[  1.8   0.4  -0.7   5.0 -12.2 -14.8  72.0   6.4 -20.3   3.3 -22.8 -10.6
 -18.3  -9.0  -6.6  -8.6   9.2 -27.4   8.6  -0.1 -11.4  -9.5  18.6  -4.2
  -8.2   0.4  -7.7   2.2]
viv.H
[ -2.4   5.9   4.1 -15.9 -38.0 -16.7  54.6  25.5 -19.2  -2.7 -28.2 -10.8
 -15.0 -15.9  -7.7   3.3   5.7   6.5  24.8  -0.8 -10.0 -17.8  -3.3  -5.1
  11.4   1.7 -15.7   0.5]
viv.X
[ 17.7  17.0   9.6  -0.8   4.9 -16.1  32.7 -13.9  -1.9   4.3 -22.1  -0.4
  -4.4  -3.2 -12.9  -5.0  10.4  -3.1   2.2   2.8 -17.9   2.6  22.0 -11.7
 -19.5 -12.1  11.3   2.4]
viv.H
[ 19.8   1.2  17.2  -2.5 -13.8  -2.6  32.8 -15.1   4.0  -1.2  -9.3   0.6
  -4.7  -3.2  -6.8   0.5   1.9   1.6   3.5 -10.7 -14.5   7.7  11.7  -7.7
 -23.7 -21.3  15.8   5.9]
viv.H
[ -5.2  -1.8   6.1  -6.4 -33.7 -22.0  52.1  27.3 -18.8   0.4 -29.1 -23.1
  -3.9 -11.2  -7.7  11.6   6.9   2.3  25.1   2.7  -3.6 -19.9 -13.1   1.9
   4.9   6.9 -19.4   5.8]
viv.X
[  2.1   5.5   8.2 -10.0 -24.2  -7.2  36.9   4.6   5.1  12.4 -22.0  -2.1
   1.8 -12.8  -8.0  -0.3  12.7  -0.9  -2.0  -6.6  -8.9  -0.1  14.3  -6.3
  -5.2  -9.7  -2.9   4.0]
viv.X
[ -4.2 -12.7   0.8  10.2 -22.0  11.9   7.5   1.1   9.5 -10.9  13.4  18.5
 -18.8  -5.1  -6.3   0.0 -13.4   8.3  -5.0  -0.9   3.9  12.6  -1.8  -1.1
  -0.7 -19.0  -8.5   4.9]
porag.S
[  4.9   5.0  -0.2 -18.9 -32.9 -10.0  60.7   8.4   0.1   9.0 -22.0   2.8
  -3.5 -11.4  -1.1   4.3   4.5   5.2   5.6 -16.7 -11.0  -1.4   4.7   0.0
  -9.0  -6.9   0.6   2.0]
viv.X
[  0.8  10.5   0.8 -16.3 -22.2 -29.7  60.1  17.4  -5.6  12.9 -42.1 -14.5
 -10.3  -9.3  -0.9   9.8  15.6  11.9  17.1  -6.1 -15.3 -22.5   7.5  -5.8
  12.2   5.4  -8.0  -1.3]
viv.X
[ -3.0  -7.6   8.8  -5.1 -35.4 -12.9  55.7  17.1 -15.5  -0.2 -15.9  -8.1
 -14.5 -11.5  -6.2  -2.0   9.1  -4.7  14.5   7.3  -7.4 -21.4  -3.4   1.7
  -4.3  -2.7 -10.3  -3.0]
viv.H
[ -1.7  -5.4  -6.8  -2.7 -22.8   1.9  44.0   4.9 -27.9  -8.6  -0.1  13.0
 -58.0  -6.8  -1.1  -6.3   0.7 -14.4  11.4  -9.0 -13.1 -24.5  14.9  -8.3
   8.8 -16.6  -0.6 -14.8]
porag.F
[  4.6  -3.4  11.2   0.1 -28.4  -7.1  46.8   1.8  -4.7  -0.1 -11.1  -2.0
  -5.6 -11.0  -4.7   0.1  -5.2  -4.6   8.6   1.8  -7.0  15.8  15.1  -7.8
   0.3  -4.7  -5.4  11.5]
viv.H
[ -2.4  -5.1  -4.2  10.5  10.6 -12.4  40.1 -14.1 -17.5   5.6  -9.3  10.6
 -28.5  -2.2   0.6  -3.2  11.0 -44.4 -10.8  -9.6  -9.3 -11.5  41.4  -4.8
  -3.7 -12.8   1.5  -5.4]
porag.S
[ -3.1   6.8  -6.1   1.2  12.2  -6.0   2.1 -18.9 -12.8 -11.3  -8.7  11.6
 -40.9   0.7  -9.2  -6.7  14.9 -30.7 -15.4 -18.6 -11.6 -15.0  36.4 -12.6
  -5.1 -33.3   6.7 -13.6]
porag.F
[ -9.0 -13.2  -4.5  12.4  -8.6   4.2  43.8  10.3 -24.5  -4.4   0.3   7.0
 -40.9  -4.5  -5.2   5.4   1.2 -21.6   7.0 -18.5  -3.2 -12.8  11.7  -1.9
   9.0 -18.7  -8.2  -0.6]
porag.F
[ -2.8 -10.5  -1.1   9.9  -5.0   8.0   6.3  -4.5  -4.5  -9.2  14.4  17.6
 -35.5   0.7  -2.7  -7.7   0.5 -16.8  -5.1  -2.5  -5.6  -6.0  17.5  -3.9
   0.5 -23.1   0.0  -9.4]
porag.F
[  5.2  17.5  13.0 -24.9  -7.4 -23.0  15.7  -5.9   0.2   8.3 -22.9   8.5
   5.4 -15.7  -4.9   9.2  15.7  -9.1  -1.5  -1.7 -16.1  -7.1  25.5  -6.4
  -9.7 -11.6  13.3  -7.0]
viv.X
[-10.6  -6.8  -9.5  10.2  -7.3  -5.4  33.5   5.4 -17.3  -6.1  -7.2   7.9
 -44.5  -2.5  -9.2   4.5   2.6 -18.2  -0.1 -14.9  -5.7 -25.1  12.8  -2.0
   6.4 -22.4 -11.3  -9.1]
porag.F
[  7.4   8.7  -1.8   3.3  13.2  -3.1  14.4 -26.0 -16.8  -8.2   0.2  16.7
 -29.6   0.1 -12.0  -2.4   1.8 -28.3  -7.8  -7.8 -17.3  -2.0  32.6 -12.5
 -15.5 -27.2  18.7  -4.1]
porag.F
